Below is a small trained network, with its code and all its weights. Each question gives an input and a target symbol and asks what happens when units are switched off, that is, made to give their printed mean instead of their output.

import numpy as np


def w(rows, s, z=0):
    codes = np.array(rows[::2]) - 128.0
    scale = np.full(codes.shape[1], s)
    scale[-1] = z or s
    return codes * scale


def f(y):
    return y / 2 * (1 + np.tanh(0.7978845608 * (y + 0.044715 * y**3)))


def softmax(a):
    e = np.exp(a - a.max(-1, keepdims=True))
    return e / e.sum(-1, keepdims=True)


def log_softmax(a):
    a = a - a.max(-1, keepdims=True)
    return a - np.log(np.exp(a).sum(-1, keepdims=True))


def net(x, mask):
    ids = ['ΛΨαβζμ'.index(c) for c in x.split()]
    T = len(ids)
    res = E[ids] + P[:T]
    q, k, v = (res @ M[0].T for M in (Q, K, V))
    z = softmax(np.where(np.tri(T) > 0, q @ k.T / 4**0.5, -1e9)) @ v
    res = res + np.where(mask[0], z, O[0][:, -1]) @ O[0][:, :-1]
    y = f(res @ A[0][:, :-1].T + A[0][:, -1])
    res = res + np.where(mask[1:9], y, B[0][:, -1]) @ B[0][:, :-1]
    return log_softmax(res[-1] @ U[:, :-1].T + U[:, -1])


Q, K, V, O, A, B = {}, {}, {}, {}, {}, {}
E = w([
[231,157,172,78,179,87],'Λ',
[155,103,81,115,155,114],'Ψ',
[104,170,247,130,172,74],'α',
[135,191,143,185,57,180],'β',
[148,171,131,99,187,143],'ζ',
[167,109,162,133,47,187],'μ',
],0.012)
P = w([
[30,102,112,136,187,90],'0',
[65,92,202,88,21,23],'1',
[187,146,82,113,104,254],'2',
[19,27,192,176,180,235],'3',
[144,186,222,214,237,32],'4',
[200,124,84,114,70,244],'5',
],0.0087)
Q[0] = w([
[213,173,72,214,114,74],'head 1',
[188,18,168,250,188,175],'head 1',
[150,98,140,16,108,85],'head 1',
[69,91,158,28,91,202],'head 1',
],0.012)
K[0] = w([
[147,116,74,161,116,35],'head 1',
[135,99,162,109,7,137],'head 1',
[90,199,91,101,135,155],'head 1',
[134,100,132,125,171,207],'head 1',
],0.018)
V[0] = w([
[116,86,142,135,69,71],'head 1',
[147,251,190,175,118,103],'head 1',
[62,103,118,203,148,114],'head 1',
[134,160,216,94,203,109],'head 1',
],0.014)
O[0] = w([
[152,56,127,82,56,140,213],'head 1',
[78,252,70,79,109,172,252],'head 1',
[178,137,142,61,180,195,122],'head 1',
[189,198,42,222,104,131,235],'head 1',
],0.011,0.0028)
A[0] = w([
[73,124,199,137,84,50,160],'neuron 1',
[108,102,129,125,125,230,98],'neuron 2',
[77,187,228,148,95,120,202],'neuron 3',
[89,133,154,147,229,108,41],'neuron 4',
[181,107,45,64,114,88,176],'neuron 5',
[107,165,147,74,52,7,1],'neuron 6',
[113,156,134,107,181,10,64],'neuron 7',
[164,194,142,101,87,60,234],'neuron 8',
],0.016,0.0036)
B[0] = w([
[162,144,108,85,164,27,200],'neuron 1',
[141,128,68,139,101,37,211],'neuron 2',
[82,76,130,153,139,173,232],'neuron 3',
[217,138,86,124,48,156,167],'neuron 4',
[111,78,73,113,131,164,170],'neuron 5',
[144,195,7,140,120,152,171],'neuron 6',
[53,115,171,175,92,137,164],'neuron 7',
[158,100,205,112,129,139,248],'neuron 8',
],0.017,0.011)
U = w([
[159,188,55,179,4,108,2],'Λ',
[160,82,173,64,116,41,88],'Ψ',
[225,81,128,24,97,172,33],'α',
[35,93,26,82,119,191,159],'β',
[86,86,198,128,127,135,196],'ζ',
[188,254,77,75,226,91,248],'μ',
],0.0069,0.0053)

Each question gives the input, a string of symbols that net reads in full, and the target symbol t.
The units are the heads (4 rows each of Q, K, V and O) and the neurons (one row each of A and B). Each row of codes is followed by its name. A weight is (code - 128) times the scale printed after its matrix; where a second scale follows, it is the last column's (O, A, B and U).
mask holds one flag per unit, heads first, then neurons. A switched-off unit (its flag False) gives its mean, the last column of its rows in O or B, instead of its output. The means were averaged over made-up inputs and are rounded, as every weight is.
A unit's drop is (log p(t) with every unit on - log p(t) with that unit switched off) / (log p(t) with every unit on - log p(t) with every unit switched off).
The circuit of an input: a set's keep is (log p(t) with only the set's units on - log p(t) with every unit switched off) / (log p(t) with every unit on - log p(t) with every unit switched off). Starting from all 9 units, units are removed one at a time, each time the one whose removal leaves the highest keep (on an exact tie, the one counted first), for as long as the keep stays at least 0.8.
units of the circuit, in order: the units of the circuit, biggest drop first
k most important neurons: the k neurons with the biggest drops, biggest first
drop when u is switched off: that unit's drop, to one decimal
input β β β Λ β ζ, target μ: units of the circuit, in order -> head 1; neuron 3
input ζ μ β Λ, target Ψ: units of the circuit, in order -> head 1; neuron 1
input Ψ β β α, target β: units of the circuit, in order -> neuron 3; neuron 8
input Ψ ζ μ Λ μ, target ζ: most important neuron -> neuron 3
input ζ ζ α β β, target ζ: 2 most important neurons -> neuron 8; neuron 3
input Λ α Ψ β μ, target α: units of the circuit, in order -> head 1; neuron 8; neuron 2
input ζ Ψ Ψ ζ μ Ψ, target β: 4 most important neurons -> neuron 8; neuron 5; neuron 1; neuron 4
input μ μ ζ β, target Ψ: units of the circuit, in order -> head 1; neuron 1
input μ β β Λ, target β: units of the circuit, in order -> head 1; neuron 8
input β μ Λ μ, target Ψ: units of the circuit, in order -> head 1; neuron 2
input Λ Ψ β Λ, target β: units of the circuit, in order -> neuron 3; head 1
input Ψ β μ Λ, target Ψ: units of the circuit, in order -> neuron 1; head 1
input ζ Ψ α ζ, target Λ: 3 most important neurons -> neuron 4; neuron 1; neuron 8
input α ζ β ζ μ, target ζ: most important neuron -> neuron 8
input α μ β α, target Ψ: units of the circuit, in order -> neuron 1; head 1
input β Ψ Λ β α, target Ψ: 2 most important neurons -> neuron 1; neuron 7
input Ψ Λ μ ζ Ψ, target Λ: 3 most important neurons -> neuron 6; neuron 3; neuron 1
input μ α Ψ, target β: 2 most important neurons -> neuron 5; neuron 8
input Λ Λ β ζ Λ, target Λ: 2 most important neurons -> neuron 6; neuron 7
input ζ ζ α μ Λ, target ζ: units of the circuit, in order -> neuron 7
input β α ζ Ψ, target Λ: drop when neuron 4 is switched off -> -0.3
input μ μ μ β, target Ψ: drop when neuron 1 is switched off -> 0.6
input α ζ Ψ ζ Ψ, target ζ: drop when neuron 1 is switched off -> 0.3
